Below is a small trained network, with its code and all its weights. Each question gives an input and a class and asks what happens when units are switched off, that is, made to give their printed mean instead of their output.

import numpy as np


def w(rows, s, z=0):
    codes = np.array(rows[::2]) - 128.0
    scale = np.full(codes.shape[1], s)
    scale[-1] = z or s
    return codes * scale


def f(y):
    return y / 2 * (1 + np.tanh(0.7978845608 * (y + 0.044715 * y**3)))


def log_softmax(a):
    a = a - a.max(-1, keepdims=True)
    return a - np.log(np.exp(a).sum(-1, keepdims=True))


def net(x, mask):
    res = np.array(x, float).reshape(1, 7) / 4 @ E
    y = f(res @ A[0][:, :-1].T + A[0][:, -1])
    res = res + np.where(mask, y, B[0][:, -1]) @ B[0][:, :-1]
    return log_softmax(res[-1] @ U[:, :-1].T + U[:, -1])


A, B = {}, {}
E = w([
[130,134,119,125,135,117,97,163,132,110,143],'x0',
[113,120,141,84,148,116,147,139,134,128,115],'x1',
[147,114,139,93,135,108,100,144,137,111,113],'x2',
[28,56,201,187,186,130,45,79,74,139,108],'x3',
[166,148,237,117,69,186,131,188,105,200,205],'x4',
[148,117,68,117,106,133,100,224,87,251,52],'x5',
[106,130,128,136,129,130,159,115,138,151,136],'x6',
],0.012)
A[0] = w([
[176,153,129,116,102,124,191,120,164,43,177,237],'N0',
[74,116,146,148,139,140,80,154,105,174,67,49],'N1',
[90,120,121,142,153,101,124,79,138,88,108,245],'N2',
[96,141,118,137,140,149,143,120,119,76,136,193],'N3',
[98,129,252,136,132,155,116,117,114,111,183,146],'N4',
[149,139,12,105,124,121,162,141,135,136,79,254],'N5',
[165,136,170,130,113,136,143,176,109,172,152,143],'N6',
[108,124,130,139,124,126,95,118,129,161,113,111],'N7',
[119,115,155,130,121,97,103,121,129,156,148,141],'N8',
[169,143,140,108,98,175,155,149,139,151,122,97],'N9',
],0.021,0.0052)
B[0] = w([
[169,124,75,106,230,179,162,73,101,232,156,251],'N0',
[153,129,89,107,221,161,161,81,128,184,176,200],'N1',
[77,126,104,152,176,97,61,114,123,42,136,225],'N2',
[111,93,135,139,180,122,95,116,119,116,125,180],'N3',
[169,144,136,136,77,247,168,148,184,80,47,234],'N4',
[178,134,113,190,128,68,224,165,118,48,86,238],'N5',
[131,145,165,82,45,98,126,144,129,195,146,197],'N6',
[174,138,98,102,168,144,109,125,97,122,138,159],'N7',
[128,139,123,159,134,148,160,92,155,137,119,155],'N8',
[91,123,175,114,80,102,104,170,132,170,146,186],'N9',
],0.016,0.03)
U = w([
[107,117,84,150,228,84,134,65,99,114,163,255],'0',
[146,178,152,160,106,136,201,143,204,62,47,110],'1',
[128,165,165,60,130,194,132,77,167,212,171,175],'2',
[93,163,198,85,56,42,126,171,129,177,174,25],'3',
[17,100,146,144,167,141,2,53,169,41,118,45],'4',
],0.0085,0.0027)

Each question gives the input, the list of numbers given to net, and the class t.
The units are the neurons (one row each of A and B). Each row of codes is followed by its name. A weight is (code - 128) times the scale printed after its matrix; where a second scale follows, it is the last column's (A, B and U).
mask holds one flag per neuron, in row order. A switched-off neuron (its flag False) gives its mean, the last column of its row in B, instead of its output. The means were averaged over made-up inputs and are rounded, as every weight is.
A unit's drop is (log p(t) with every unit on - log p(t) with that unit switched off) / (log p(t) with every unit on - log p(t) with every unit switched off).
The circuit of an input: a set's keep is (log p(t) with only the set's units on - log p(t) with every unit switched off) / (log p(t) with every unit on - log p(t) with every unit switched off). Starting from all 10 units, units are removed one at a time, each time the one whose removal leaves the highest keep (on an exact tie, the one counted first), for as long as the keep stays at least 0.8.
units of the circuit, in order: the units of the circuit, biggest drop first
unit that matters most: the unit with the biggest drop
k most important neurons: the k neurons with the biggest drops, biggest first
drop when u is switched off: that unit's drop, to one decimal
input [8,-2,1,-1,-1,6,6], class 1: 3 most important neurons	[N0 N5 N2]
input [-1,4,-7,2,6,-5,1], class 1: units of the circuit, in order	[N4]
input [-3,-2,3,0,7,7,3], class 3: 2 most important neurons	[N0 N6]
input [-6,7,2,-1,-7,7,2], class 1: 2 most important neurons	[N5 N0]
input [3,2,2,1,-6,-6,-1], class 4: 2 most important neurons	[N2 N5]
input [5,1,-4,-5,3,0,-8], class 2: 2 most important neurons	[N0 N2]
input [2,4,-5,4,0,-8,0], class 4: 3 most important neurons	[N2 N5 N3]
input [-5,-6,-7,4,-4,0,-2], class 4: units of the circuit, in order	[N0 N5]
input [-3,4,5,8,3,-1,3], class 1: 2 most important neurons	[N4 N0]
input [-1,-4,4,2,5,-2,-1], class 1: 2 most important neurons	[N4 N0]
input [6,-6,-3,8,-4,0,1], class 4: 3 most important neurons	[N0 N2 N5]
input [1,0,2,-6,1,-1,3], class 2: 3 most important neurons	[N0 N2 N9]
input [1,-1,-3,-4,1,3,2], class 3: 2 most important neurons	[N4 N9]
input [5,-1,-1,0,2,0,-7], class 2: 3 most important neurons	[N5 N2 N4]
input [3,-1,4,8,7,1,2], class 2: 4 most important neurons	[N5 N1 N6 N2]
input [-1,2,2,-2,-7,3,2], class 1: unit that matters most	N5
input [1,-7,0,3,6,-6,8], class 1: drop when N4 is switched off	4.1
input [3,-5,5,4,-2,-6,-7], class 4: drop when N7 is switched off	0.0
input [3,-2,-6,3,5,1,2], class 2: drop when N6 is switched off	0.8
input [-3,5,0,2,-8,-8,-1], class 4: units of the circuit, in order	[N2]
